Below are the code and all the weights of a small trained network. Each question names an input and a target symbol and asks about switching units off, where a switched-off unit gives its printed mean instead of its output.

import numpy as np


def w(rows, s, z=0):
    codes = np.array(rows[::2]) - 128.0
    scale = np.full(codes.shape[1], s)
    scale[-1] = z or s
    return codes * scale


def f(y):
    return y / 2 * (1 + np.tanh(0.7978845608 * (y + 0.044715 * y**3)))


def softmax(a):
    e = np.exp(a - a.max(-1, keepdims=True))
    return e / e.sum(-1, keepdims=True)


def log_softmax(a):
    a = a - a.max(-1, keepdims=True)
    return a - np.log(np.exp(a).sum(-1, keepdims=True))


def net(x, mask):
    ids = ['Δβγζηλμσ'.index(c) for c in x.split()]
    T = len(ids)
    res = E[ids] + P[:T]
    u = 0
    for l in range(3):
        q, k, v = (res @ M[l].T for M in (Q, K, V))
        z = softmax(np.where(np.tri(T) > 0, q @ k.T / 2**0.5, -1e9)) @ v
        res = res + np.where(mask[u], z, O[l][:, -1]) @ O[l][:, :-1]
        u += 1
        y = f(res @ A[l][:, :-1].T + A[l][:, -1])
        res = res + np.where(mask[u : u + 8], y, B[l][:, -1]) @ B[l][:, :-1]
        u += 8
    return log_softmax(res[-1] @ U[:, :-1].T + U[:, -1])


Q, K, V, O, A, B = {}, {}, {}, {}, {}, {}
E = w([
[175,127,193],'Δ',
[145,172,119],'β',
[166,172,138],'γ',
[128,191,75],'ζ',
[140,175,113],'η',
[51,144,131],'λ',
[159,185,101],'μ',
[105,69,249],'σ',
],0.017)
P = w([
[180,49,84],'0',
[162,80,103],'1',
[152,108,123],'2',
[140,131,139],'3',
[130,150,152],'4',
[121,167,162],'5',
[110,184,173],'6',
[103,199,181],'7',
[94,212,188],'8',
[87,225,198],'9',
[84,238,206],'10',
[79,247,215],'11',
],0.012)
Q[0] = w([
[134,14,122],'L0H0',
[94,53,1],'L0H0',
],0.0085)
K[0] = w([
[135,2,94],'L0H0',
[182,81,67],'L0H0',
],0.0057)
V[0] = w([
[233,62,69],'L0H0',
[141,53,4],'L0H0',
],0.0039)
O[0] = w([
[2,124,79,29],'L0H0',
[206,32,144,4],'L0H0',
],0.0049,0.0032)
A[0] = w([
[82,29,71,80],'L0N0',
[180,119,101,75],'L0N1',
[58,66,255,175],'L0N2',
[128,200,11,188],'L0N3',
[186,179,118,254],'L0N4',
[251,94,184,131],'L0N5',
[6,133,80,129],'L0N6',
[153,52,162,62],'L0N7',
],0.0079,0.009)
B[0] = w([
[136,82,103,123],'L0N0',
[164,114,43,114],'L0N1',
[1,133,127,233],'L0N2',
[184,190,94,178],'L0N3',
[144,182,204,254],'L0N4',
[96,107,156,154],'L0N5',
[166,153,75,153],'L0N6',
[101,130,97,120],'L0N7',
],0.0096,0.0094)
Q[1] = w([
[5,189,134],'L1H0',
[136,77,56],'L1H0',
],0.013)
K[1] = w([
[110,255,236],'L1H0',
[227,4,145],'L1H0',
],0.0087)
V[1] = w([
[175,137,244],'L1H0',
[75,84,169],'L1H0',
],0.011)
O[1] = w([
[162,8,40,245],'L1H0',
[186,157,126,209],'L1H0',
],0.011,0.012)
A[1] = w([
[255,172,91,61],'L1N0',
[127,77,253,146],'L1N1',
[210,65,116,135],'L1N2',
[120,78,189,112],'L1N3',
[36,135,234,2],'L1N4',
[191,151,166,164],'L1N5',
[125,238,240,6],'L1N6',
[110,159,56,111],'L1N7',
],0.0075,0.0098)
B[1] = w([
[119,2,137,217],'L1N0',
[58,195,66,238],'L1N1',
[131,182,196,197],'L1N2',
[66,118,79,152],'L1N3',
[186,78,87,152],'L1N4',
[145,171,120,253],'L1N5',
[140,26,91,200],'L1N6',
[151,141,80,138],'L1N7',
],0.0078,0.0046)
Q[2] = w([
[71,94,194],'L2H0',
[255,184,152],'L2H0',
],0.0086)
K[2] = w([
[178,248,188],'L2H0',
[117,155,254],'L2H0',
],0.0091)
V[2] = w([
[197,213,150],'L2H0',
[91,1,243],'L2H0',
],0.0051)
O[2] = w([
[42,126,2,90],'L2H0',
[177,44,113,1],'L2H0',
],0.0046,0.00079)
A[2] = w([
[223,100,105,49],'L2N0',
[111,181,87,236],'L2N1',
[251,215,114,183],'L2N2',
[110,58,137,20],'L2N3',
[164,164,33,2],'L2N4',
[160,187,73,82],'L2N5',
[116,113,178,48],'L2N6',
[111,163,22,76],'L2N7',
],0.013,0.0082)
B[2] = w([
[85,56,255,169],'L2N0',
[200,103,160,216],'L2N1',
[44,163,42,251],'L2N2',
[71,188,41,125],'L2N3',
[107,197,238,126],'L2N4',
[158,110,151,140],'L2N5',
[50,109,106,117],'L2N6',
[131,65,217,142],'L2N7',
],0.0085,0.012)
U = w([
[146,105,137,103],'Δ',
[154,103,138,134],'β',
[246,77,160,246],'γ',
[193,190,237,253],'ζ',
[172,80,83,148],'η',
[123,185,90,82],'λ',
[128,107,96,127],'μ',
[31,139,185,8],'σ',
],0.013,0.0051)

Each question gives the input, a string of symbols that net reads in full, and the target symbol t.
The units are the heads (2 rows each of Q, K, V and O) and the neurons (one row each of A and B). Each row of codes is followed by its name. A weight is (code - 128) times the scale printed after its matrix; where a second scale follows, it is the last column's (O, A, B and U).
mask holds one flag per unit, layer by layer, with each layer's heads first. A switched-off unit (its flag False) gives its mean, the last column of its rows in O or B, instead of its output. The means were averaged over made-up inputs and are rounded, as every weight is.
A unit's drop is (log p(t) with every unit on - log p(t) with that unit switched off) / (log p(t) with every unit on - log p(t) with every unit switched off).
The circuit of an input: a set's keep is (log p(t) with only the set's units on - log p(t) with every unit switched off) / (log p(t) with every unit on - log p(t) with every unit switched off). Starting from the 12 units with the biggest drops (on a tie, the unit counted first), units are removed one at a time, each time the one whose removal leaves the highest keep (on an exact tie, the one counted first), for as long as the keep stays at least 0.8.
circuit, biggest first: the units of the circuit, biggest drop first
k most important neurons: the k neurons with the biggest drops, biggest first
top k neurons in layer l: the k neurons of layer l with the biggest drops, biggest first
input σ Δ ζ η γ λ η γ σ Δ Δ Δ, target γ: circuit, biggest first => L1H0
input λ η λ λ β γ σ σ Δ, target λ: circuit, biggest first => L0N2, L1H0, L2N2
input σ μ ζ, target σ: circuit, biggest first => L2N2, L2N0, L0N2, L2N4
input λ λ γ ζ η γ γ ζ, target ζ: circuit, biggest first => L2N4, L0N3
input γ Δ σ λ η λ λ σ Δ β Δ Δ, target γ: circuit, biggest first => L2N2, L1H0
input Δ Δ λ η ζ λ σ λ, target λ: 4 most important neurons => L0N2, L2N2, L0N4, L0N6
input λ λ σ λ γ Δ γ γ, target γ: circuit, biggest first => L0N2, L1N1
input σ λ β γ λ Δ λ λ μ σ λ μ, target σ: 4 most important neurons => L2N2, L2N0, L0N2, L1N6
input λ λ λ σ η γ Δ ζ Δ, target σ: circuit, biggest first => L0N3, L1H0
input Δ ζ γ, target ζ: top 2 neurons in layer 0 => L0N3, L0N6
input σ λ ζ Δ λ Δ γ λ σ η σ Δ, target λ: circuit, biggest first => L1H0, L0N2, L2N2
input λ η λ γ λ, target η: circuit, biggest first => L0N4, L1H0, L0N6
input η λ λ ζ η, target λ: circuit, biggest first => L0N2, L2N2
input β ζ λ Δ, target ζ: 2 most important neurons => L2N2, L0N2
input γ γ Δ η Δ β η μ β Δ Δ γ, target γ: circuit, biggest first => L1H0, L0N2
input γ λ Δ γ η λ λ η σ λ λ, target ζ: circuit, biggest first => L2N2
input Δ λ λ μ σ γ λ σ ζ, target σ: 4 most important neurons => L2N2, L2N0, L0N2, L2N4
input λ β η ζ γ Δ β λ ζ σ λ, target λ: 3 most important neurons => L0N2, L2N2, L0N6
input γ σ λ ζ η λ σ Δ β σ γ β, target σ: 4 most important neurons => L2N2, L2N0, L0N2, L2N1
input η λ σ λ β, target σ: 4 most important neurons => L2N2, L0N2, L2N0, L1N6
input ζ λ λ Δ, target ζ: 3 most important neurons => L2N2, L1N0, L1N6
input μ λ ζ η, target λ: 4 most important neurons => L0N2, L2N2, L2N0, L1N0
input Δ λ γ λ σ σ γ, target σ: top 3 neurons in layer 1 => L1N5, L1N6, L1N2
input σ μ Δ Δ Δ γ Δ ζ, target ζ: 4 most important neurons => L2N4, L0N3, L2N7, L1N2
